Here is a tiny trained network, its code and every weight. The questions are about switching its units off for an input and a target symbol, where a switched-off unit gives its printed mean instead of its output.

import numpy as np


def w(rows, s, z=0):
    codes = np.array(rows[::2]) - 128.0
    scale = np.full(codes.shape[1], s)
    scale[-1] = z or s
    return codes * scale


def norm(h):
    return h / np.sqrt((h * h).mean(-1, keepdims=True) + 1e-5)


def f(y):
    return y / 2 * (1 + np.tanh(0.7978845608 * (y + 0.044715 * y**3)))


def softmax(a):
    e = np.exp(a - a.max(-1, keepdims=True))
    return e / e.sum(-1, keepdims=True)


def log_softmax(a):
    a = a - a.max(-1, keepdims=True)
    return a - np.log(np.exp(a).sum(-1, keepdims=True))


def net(x, mask):
    ids = ['ΓΞΩηθλμστ'.index(c) for c in x.split()]
    T = len(ids)
    res = E[ids] + P[:T]
    r = norm(res)
    for j in range(2):
        rows = slice(3 * j, 3 * j + 3)
        q, k, v = (r @ M[0][rows].T for M in (Q, K, V))
        z = softmax(np.where(np.tri(T) > 0, q @ k.T / 3**0.5, -1e9)) @ v
        o = O[0][rows]
        res = res + np.where(mask[j], z, o[:, -1]) @ o[:, :-1]
    y = f(norm(res) @ A[0][:, :-1].T + A[0][:, -1])
    res = res + np.where(mask[2:6], y, B[0][:, -1]) @ B[0][:, :-1]
    return log_softmax(norm(res)[-1] @ U[:, :-1].T + U[:, -1])


Q, K, V, O, A, B = {}, {}, {}, {}, {}, {}
E = w([
[124,109,88,93,168,139],'Γ',
[95,139,176,55,49,234],'Ξ',
[71,100,100,93,135,123],'Ω',
[19,189,42,34,191,120],'η',
[123,176,115,78,177,102],'θ',
[68,66,253,174,145,64],'λ',
[141,139,76,132,130,97],'μ',
[94,97,80,124,91,90],'σ',
[127,104,75,67,111,108],'τ',
],0.024)
P = w([
[224,162,255,129,95,71],'0',
[91,59,56,5,196,107],'1',
[105,186,64,105,205,94],'2',
[89,136,81,17,199,117],'3',
[93,164,80,56,211,89],'4',
[90,207,109,59,200,77],'5',
],0.0097)
Q[0] = w([
[108,50,96,69,130,43],'H1',
[63,144,39,56,205,167],'H1',
[150,96,218,201,109,186],'H1',
[220,130,206,246,78,172],'H2',
[129,67,233,124,68,147],'H2',
[173,114,227,189,168,255],'H2',
],0.011)
K[0] = w([
[174,150,253,98,69,87],'H1',
[229,248,110,59,114,128],'H1',
[118,34,97,215,205,203],'H1',
[58,28,27,254,140,125],'H2',
[139,61,71,117,55,191],'H2',
[16,85,56,141,177,233],'H2',
],0.0093)
V[0] = w([
[117,140,165,124,196,170],'H1',
[105,52,148,92,194,145],'H1',
[82,89,255,124,70,129],'H1',
[18,202,81,233,125,103],'H2',
[209,87,199,223,167,130],'H2',
[221,243,75,128,143,165],'H2',
],0.011)
O[0] = w([
[111,131,118,88,213,116,84],'H1',
[111,167,104,167,190,166,112],'H1',
[123,163,165,174,112,67,151],'H1',
[150,139,49,154,87,71,6],'H2',
[158,28,103,125,188,140,93],'H2',
[4,103,132,120,114,100,136],'H2',
],0.015,0.014)
A[0] = w([
[100,157,27,125,222,130,126],'N1',
[152,48,2,143,192,105,3],'N2',
[92,184,72,54,248,124,97],'N3',
[87,138,199,180,54,188,116],'N4',
],0.0096,0.0052)
B[0] = w([
[94,162,24,3,130,193,152],'N1',
[159,72,146,64,13,110,147],'N2',
[122,154,130,70,191,61,219],'N3',
[141,143,49,27,75,169,253],'N4',
],0.012,0.0049)
U = w([
[109,119,142,110,201,183,81],'Γ',
[181,165,145,143,137,163,167],'Ξ',
[103,51,145,135,74,115,222],'Ω',
[109,110,233,157,139,76,157],'η',
[113,128,167,103,71,248,162],'θ',
[105,174,66,99,88,110,3],'λ',
[116,108,139,104,155,127,49],'μ',
[207,95,125,87,145,154,103],'σ',
[178,129,129,125,46,101,125],'τ',
],0.014,0.0057)

Each question gives the input, a string of symbols that net reads in full, and the target symbol t.
The units are the heads (3 rows each of Q, K, V and O) and the neurons (one row each of A and B). Each row of codes is followed by its name. A weight is (code - 128) times the scale printed after its matrix; where a second scale follows, it is the last column's (O, A, B and U).
mask holds one flag per unit, heads first, then neurons. A switched-off unit (its flag False) gives its mean, the last column of its rows in O or B, instead of its output. The means were averaged over made-up inputs and are rounded, as every weight is.
A unit's drop is (log p(t) with every unit on - log p(t) with that unit switched off) / (log p(t) with every unit on - log p(t) with every unit switched off).
The circuit of an input: a set's keep is (log p(t) with only the set's units on - log p(t) with every unit switched off) / (log p(t) with every unit on - log p(t) with every unit switched off). Starting from all 6 units, units are removed one at a time, each time the one whose removal leaves the highest keep (on an exact tie, the one counted first), for as long as the keep stays at least 0.8.
units of the circuit, in order: the units of the circuit, biggest drop first
top k neurons: the k neurons with the biggest drops, biggest first
heads that matter: for each layer, one digit per head in row order, 1 if its drop is at least 0.15 and else 0, layers parted by /
drop of u: that unit's drop, to one decimal
input Γ η λ μ τ σ, target Γ: units of the circuit, in order	(H1)
input σ λ μ τ τ μ, target τ: units of the circuit, in order	(H2, H1)
input λ τ τ, target σ: heads that matter	01
input σ μ Ω, target τ: units of the circuit, in order	(H1, H2)
input η τ σ, target λ: units of the circuit, in order	(H2, H1)
input σ Ξ Γ τ, target τ: units of the circuit, in order	(H2, H1)
input Ξ τ τ τ Ω, target η: heads that matter	10
input Ω τ τ η Ξ μ, target Ξ: heads that matter	01
input Ξ Γ λ τ, target η: top 2 neurons	(N4, N1)
input μ μ τ, target Ω: heads that matter	11
input μ Ξ τ μ θ Ω, target Ω: heads that matter	11
input λ τ μ λ Ω Γ, target σ: heads that matter	01
input η τ μ τ Γ, target λ: drop of H2	0.9
input μ η τ μ μ μ, target Ω: drop of H1	0.3
input τ λ τ τ σ, target θ: drop of H2	0.3
input η η λ λ Ω, target λ: units of the circuit, in order	(H2)
